Each row is followed by roughly how far along a hidden order it lies, from 0 to 30. A new part has a new order.
[ -5.1  12.4  -0.5  -8.6  -8.0  -2.5  12.3 -49.4  -3.7   3.6  13.4 -24.3
   6.3   2.5   0.2 -14.8]
26
[-14.4  20.9   3.4 -12.1  51.2   2.5   9.9 -24.1   0.1   8.6  25.0 -48.7
  15.8 -12.0  -7.7  -7.6]
22
[ -5.0   6.3  -4.6  -0.6  15.1  -1.7   5.6 -49.5   0.6  -0.2  -5.0  -6.0
  -0.9  13.4   4.2  -9.0]
22
[-26.5   9.8 -11.0  -4.6  -6.8  -7.6   7.9 -51.8  -0.6   6.1  -2.0 -14.4
   2.4  25.3  11.7 -11.9]
16
[-28.7  14.4  -2.4 -17.3  19.4  -0.8  15.1 -34.0  -5.0  11.0  29.5 -47.9
  17.1   4.5  -4.7 -37.9]
4
[-83.7  41.3 -12.6 -32.5   0.5 -37.7  41.4 -50.6 -24.9   9.6  16.1 -24.1
  14.5  22.8  17.0   5.1]
12
[-72.6  13.4 -17.6 -15.4   5.9 -15.1  19.3 -82.2  -9.5  14.7  16.7 -50.0
  10.7  33.3  17.8 -11.6]
7
[-32.2   5.3  -7.3  -3.0  23.0  -2.6   6.7 -28.3  -1.9   5.9  -3.7  -9.8
   0.9  19.8   8.5 -11.0]
2
[-10.5  15.4  -3.0  -5.0  10.3  -0.3  11.5 -37.0   0.1   5.5  14.0 -30.0
   8.8   8.0  -2.4  -0.6]
30
[-88.7  46.2 -13.9 -25.3  69.1 -35.8  41.2 -52.7 -32.0  11.6  16.4 -35.5
  19.0  24.7  16.9 -13.2]
18
[ -6.4   9.8  -8.0   2.8  25.8  -5.3   1.6 -29.5   5.6   2.0 -10.6   7.2
  -5.5  17.2   6.0   5.4]
21
[-27.4   7.0  -3.9 -11.8  -7.6  -0.4  15.1 -35.9  -2.0   9.6  18.4 -36.3
  12.5   8.0  -0.1  -2.9]
0
[ -9.1  -6.8  -5.3   2.5  -6.2   5.3   1.8 -32.5   5.1   8.4  -0.5 -23.3
   0.1  17.8   5.4  -7.1]
11
[-58.6  -9.6  -9.7 -12.8  44.1   6.7  12.2 -66.4   6.6  20.4  26.8 -75.2
  15.9  18.2   5.1  -6.7]
11
[-39.5  30.4  -9.8  -7.9   2.1 -32.8  22.3 -25.7 -23.0  -2.3  -7.0  17.3
  -2.1  15.3  16.5   1.9]
26
[ 14.0  -7.7   2.1  -1.0 -10.5  16.3  -4.5 -13.2  16.4   5.6  11.5 -27.6
   8.1  -1.3  -7.7  -7.6]
26
[-36.1  11.9  -9.9  -1.8  -9.7 -16.4  11.3 -42.5 -11.1  -0.8 -11.9   1.8
  -1.2  27.8  15.9  -9.4]
7
[ -0.7  -9.9  -0.4   2.1 -17.8  13.2  -6.8  -1.6  14.2   4.9  10.3 -32.2
   6.5   3.4  -5.4   1.0]
24
[-27.7  10.7 -11.8   0.7 -26.0 -18.5  11.8 -33.7 -12.1  -0.5 -19.5  10.6
  -5.9  26.0  18.2  -7.6]
8
[-22.5   4.8 -10.5  -2.4  29.8  -5.0   4.5 -33.4  -2.9  -0.5 -13.7   1.5
  -5.9  25.4  12.8  -6.3]
13
[-66.1  40.8 -11.2 -15.9  14.0 -35.6  31.1 -30.9 -27.5   3.3  -0.7  -2.3
   5.4  22.6  17.2  -5.6]
6
[ -3.2  13.4   4.1  -7.0   2.1   0.3  11.1  -2.7  -3.5  -0.3  14.8 -11.5
   9.3  -8.5  -7.7   7.2]
18
[-16.5   1.9 -11.6   1.0  14.2  -8.2   6.0 -47.4  -2.0   2.3  -9.9   0.2
  -3.4  24.9   9.3  -1.1]
15
[-68.7  39.5 -12.1 -18.5  29.7 -33.7  33.9 -40.9 -27.6   5.2   6.3  -6.7
   7.9  24.6  15.9 -10.2]
7
[-86.5  35.6 -12.8 -20.2  37.5 -35.2  26.8 -48.9 -30.7   5.9   9.9 -13.1
   9.2  19.9  17.5   0.3]
21
[-24.4  20.1  -5.5 -15.1  30.8   1.3  17.8 -60.3   1.9  13.3  28.4 -58.0
  17.2  10.4  -3.2 -12.6]
30
[-12.2  12.0  -4.9  -2.2  22.3  -1.3  11.0  -7.1   0.6   7.9  10.6 -27.8
   8.6  11.0   1.9  -3.6]
24
[-19.6  -6.0  -3.6 -15.8  59.2  18.4  15.3 -65.6  17.4  21.0  43.6 -93.9
  24.3   6.1  -7.1 -10.5]
24
[-12.8  16.8   0.2  -8.4  15.8   1.6   9.3 -18.0  -2.3   4.4  20.8 -29.7
  13.3  -2.0  -5.1  -5.6]
5
[-25.8  30.6 -10.4  -3.2   5.5 -23.5  18.3 -34.9 -21.3  -5.0 -13.8  23.6
  -3.4  22.3  16.0  -7.0]
28
[-50.4  17.3 -12.9 -12.9  -4.7 -21.6  19.0 -54.7 -17.4   8.0   1.4 -20.0
   4.9  28.3  15.9   1.7]
3
[ 26.3 -18.4   1.0   5.1  38.2  13.2  -9.6 -11.8  18.6  -1.6  -4.3  -2.7
  -7.2   7.0  -3.2   9.7]
23
[ -8.2  15.3  -1.8 -11.4  29.1   2.4  10.6 -12.2  -3.2   2.3  22.9 -28.9
  14.2  -8.6  -8.1  -1.3]
12
[  5.8  10.7  -2.6  -2.4  22.3  -0.7   6.8 -10.6   1.5  -0.1   4.9 -12.5
   3.5   8.3   1.7  -4.5]
28
[-79.1  43.2 -12.6 -24.4  34.2 -43.9  38.0 -50.1 -30.5   9.0  18.2 -21.3
  13.6  26.3  16.2  -7.8]
9
[-12.9   6.4  -1.4  -2.1 -37.7   1.4   6.1   2.5   3.6   2.0   8.8  -5.4
   4.2   2.1  -0.4 -11.8]
2
[-59.4   7.6  -9.9 -18.3  36.5  -7.3  18.7 -51.2  -6.4  16.5  25.0 -58.7
  16.2  14.8   5.9  -6.2]
0
[ -4.6 -15.8  -2.9   2.2   8.1  13.0  -4.2 -29.0  11.4   5.3   3.6 -20.9
  -0.1   6.8  -0.3  -0.5]
18
[-79.8  42.3 -12.0 -14.0   4.1 -37.3  30.4 -26.1 -31.9  -1.1  -3.9  15.2
   3.2  24.2  17.0  -2.1]
17

Next part:
[-15.8 -23.3 -12.9  15.0 -11.0  -4.6 -26.4  15.9 -19.7  22.4   3.2   3.8
  30.1 -71.1 -39.4 -33.5]
16
[-10.7   2.9  -9.1  11.5   2.6   4.2 -16.9   3.1  11.7   6.7   7.5  -1.0
  12.8 -10.2 -11.9 -14.8]
6
[-14.5   7.2   0.3  11.5   1.0  -6.7 -29.1  -2.6   5.2  12.6   8.4   5.9
  27.3 -22.9  -2.3 -21.3]
16
[ -9.9   0.1 -20.0   9.1   6.8   8.0 -24.4 -24.9   5.8 -15.3  12.5   5.8
  17.5  -4.7 -27.0  -2.4]
9
[-16.7   0.1  -6.7  -5.8 -20.0  -0.1  13.9 -12.5 -22.1  -2.6  -2.4   1.1
  39.6 -23.2 -28.9  -2.1]
11
[ -9.3  -5.8  -3.9  -9.8 -19.7   6.2   8.1  -4.9 -17.1  -9.6  -6.2   5.3
  15.0 -19.8 -19.2   3.6]
9
[ -4.2   2.1   6.0  -3.6  -7.8 -14.7  -3.2 -26.5 -14.5  -0.2   9.7   4.6
  15.8 -20.7   7.2   3.0]
27
[ -8.6  -0.3 -24.9  23.4   4.8   7.0 -14.9  19.4   8.1   4.4   2.2   0.2
   5.3 -13.1 -33.1 -14.1]
2
[ -7.4  -1.8   2.7 -10.8 -15.8   2.1   9.0 -20.7 -12.6  -7.6  -1.7   3.0
  22.0  -7.2  -9.7   6.2]
15
[ -6.5 -18.0 -15.2  25.1  -4.5   1.8 -31.6  20.3  -9.4  11.2  -0.9   7.2
   5.4 -53.5 -37.8 -27.2]
17
[-15.1  18.3   2.5   2.2  -0.9  -7.0  -1.4 -25.0   0.3  -8.0  14.6   4.0
  35.5   1.8   2.5   1.2]
16
[-10.8  17.1  15.3  -0.6  -2.5 -11.6   1.6  14.7  10.2  24.0   9.0   1.2
  29.8  -4.1  18.6 -16.4]
11
[-17.7  -1.8   8.2 -10.7 -14.3 -16.6  -7.7 -29.8 -25.5   3.9  10.2   4.2
  46.0 -29.0  -3.2  -1.0]
28
[-24.7  15.0  -4.8  11.3  -9.7  12.5 -12.6 -44.2   2.5 -22.5   5.0   0.2
  40.0  13.3 -26.3  11.2]
7
[ -4.8  -1.0  19.4 -14.9 -14.2 -17.0   3.8  -5.6 -17.8  11.9   1.9   2.4
  22.0 -21.7  13.1   0.3]
25
[-20.3   5.0 -24.4  28.3   4.3  11.8 -39.5 -11.3  19.5  -4.7  10.1  -2.0
  18.3  -4.2 -28.8 -12.8]
0
[-16.0 -16.0  -2.4  14.6 -14.4 -17.5 -21.5   5.5 -37.4  22.2   0.1   6.6
  28.1 -63.9 -11.9 -29.1]
30
[ -7.3   6.3  -9.5   0.3   1.9  13.3 -18.7  -9.3   7.0 -12.3   1.6   4.4
  14.7  -4.9 -33.3  -4.2]
2
[-10.5  -1.3   0.2  -6.2 -12.6  -1.3  15.8   0.8 -21.3   7.5  -0.9   2.2
  27.8 -32.9 -23.7  -9.9]
11
[ -6.7   9.9  24.7 -24.6 -18.9  -3.3  30.0 -20.1 -10.5  -0.4  -1.7   2.0
  26.0   3.6  22.0   8.5]
14
[ -4.8  -9.3   2.4  -5.2 -10.9  -3.9  -6.1  -7.9 -29.0  -4.1  -1.1  11.6
  10.9 -27.9  -7.5  -2.6]
30
[-19.0  27.7  19.3  -6.6  -1.0  -9.2  12.7  -6.2  -1.3  10.6  13.7   4.4
  39.9   5.2  16.6  -4.0]
9
[  4.2  -3.4   3.6 -12.3 -10.1  -2.5  16.9  -2.7 -18.8  -4.4  -1.7   6.3
   2.6 -10.9  -2.3   5.6]
22
[ -4.9 -16.3 -32.2  28.5   5.2   4.7 -35.1  15.4   7.4   2.0   4.0   3.6
  -1.7 -37.9 -44.1 -21.3]
7
[-16.5 -19.6 -60.0  56.3  12.8   3.3 -84.4  -8.4  -4.0  -7.4  15.8   5.9
  10.1 -51.7 -74.2 -23.2]
19
[ -4.5  -0.1   0.6  -7.5 -16.9   6.6  13.0  -1.8  -7.6 -14.6  -8.5   5.2
   9.6  -0.7  -6.9   8.3]
7
[-20.1 -27.8 -16.6  27.8 -14.3  -9.8 -52.4 -10.4 -37.6   5.8  -0.6   5.7
  31.4 -66.1 -37.7 -21.1]
30
[-16.6  21.1  -3.9   2.0  -3.1  13.3   1.9 -25.8  15.7 -16.7   5.4  -1.8
  29.3  24.2 -17.9   8.5]
0
[ -7.9 -26.6 -27.2  23.3   0.6 -10.5 -57.1   9.1 -25.9  15.7   7.9   1.5
  13.5 -69.3 -37.0 -30.3]
26
[-13.3  24.8  14.6 -10.9  -5.7  -3.5  24.0 -20.3   4.2  -7.1   8.6   0.0
  39.1  14.9   3.7   8.6]
10
[-11.2   7.0   4.1  11.6  -1.0 -13.6 -18.9  -3.1  -2.6  19.3  12.4   6.4
  27.6 -25.6   1.1 -20.9]
22
[-12.6 -21.5 -17.4  25.9 -11.7  -3.9 -41.0  -3.8 -24.7  -1.5  -3.7   5.7
  13.1 -41.1 -35.1 -11.8]
26
[-38.0   5.6 -12.8  10.4 -24.6   6.7 -19.0 -29.8 -24.1   1.7   0.7  -0.8
  82.6 -43.9 -56.6 -18.4]
3
[ -8.6  -7.2  -6.9  18.0  -4.2  -8.2 -42.9 -11.8  -7.8   5.7   8.7   8.4
  18.9 -32.1  -8.9 -16.8]
24
[  3.5  -6.0   8.3   5.1  -7.1 -13.7 -10.1   6.0 -10.0   8.7  -0.2   8.7
  -3.1  -9.6  13.1  -4.3]
26
[-23.3  14.0   3.8   6.0 -15.4   9.2  -4.1 -43.6  -6.2 -19.1  -2.4   1.3
  36.2  25.9  -6.9   9.7]
10
[-14.6   3.6 -11.2  17.6   1.8   3.0 -32.1  -1.2  11.0   5.8   9.6   1.5
  18.4  -9.5 -17.8 -15.0]
8
[  2.9 -13.2 -11.4  13.3   2.5 -10.8 -22.6  20.7 -12.5  18.6   3.7   7.5
   0.2 -50.4 -15.6 -25.6]
23
[ -5.3 -16.7  -7.9  11.5  -7.4   0.3 -18.2  22.2  -6.4  15.5  -2.7   5.7
  10.9 -42.4 -26.8 -29.3]
12
[  6.4  -0.5  -2.9   1.4   2.2  -8.1  14.3  38.2   6.0  24.6   3.4   0.6
  -6.4 -30.1 -10.1 -19.5]
11
[  7.5  -8.9   2.2  -2.1   3.7 -23.1   3.8  37.2 -10.3  32.8   9.1   3.2
   8.4 -62.1  -4.3 -26.1]
24
[-25.5 -10.6 -13.9  22.2 -12.5  -4.9 -18.4   9.9 -23.7  22.3   2.9   6.3
  40.8 -65.5 -35.2 -31.5]
16
[ -1.2  18.6  38.6 -33.8 -18.2 -13.0  47.3 -11.9  -8.6   8.4  -1.9   1.7
  26.3  11.0  41.3   9.1]
17
[-14.1  18.7  23.3  -9.0 -21.2  -9.9  12.6 -35.8 -23.5   2.3   0.8   7.1
  38.9  -6.1  18.4   3.0]
26
[ -6.5 -18.5 -14.3  21.7  -4.4   4.6 -32.0  16.4  -9.0   7.4  -1.7   8.3
   4.2 -43.1 -39.6 -26.7]
12
[ -9.9  -4.4 -11.3  14.7  -6.0  -1.0 -11.9  23.6  -2.8  12.5   0.0   4.2
  23.6 -18.5 -30.8 -25.6]
9
[ -2.1 -13.8  -1.3 -15.0 -12.8  -0.4  10.8   1.4 -18.8   0.5  -3.0   3.7
   8.2 -35.3 -13.6   1.0]
18
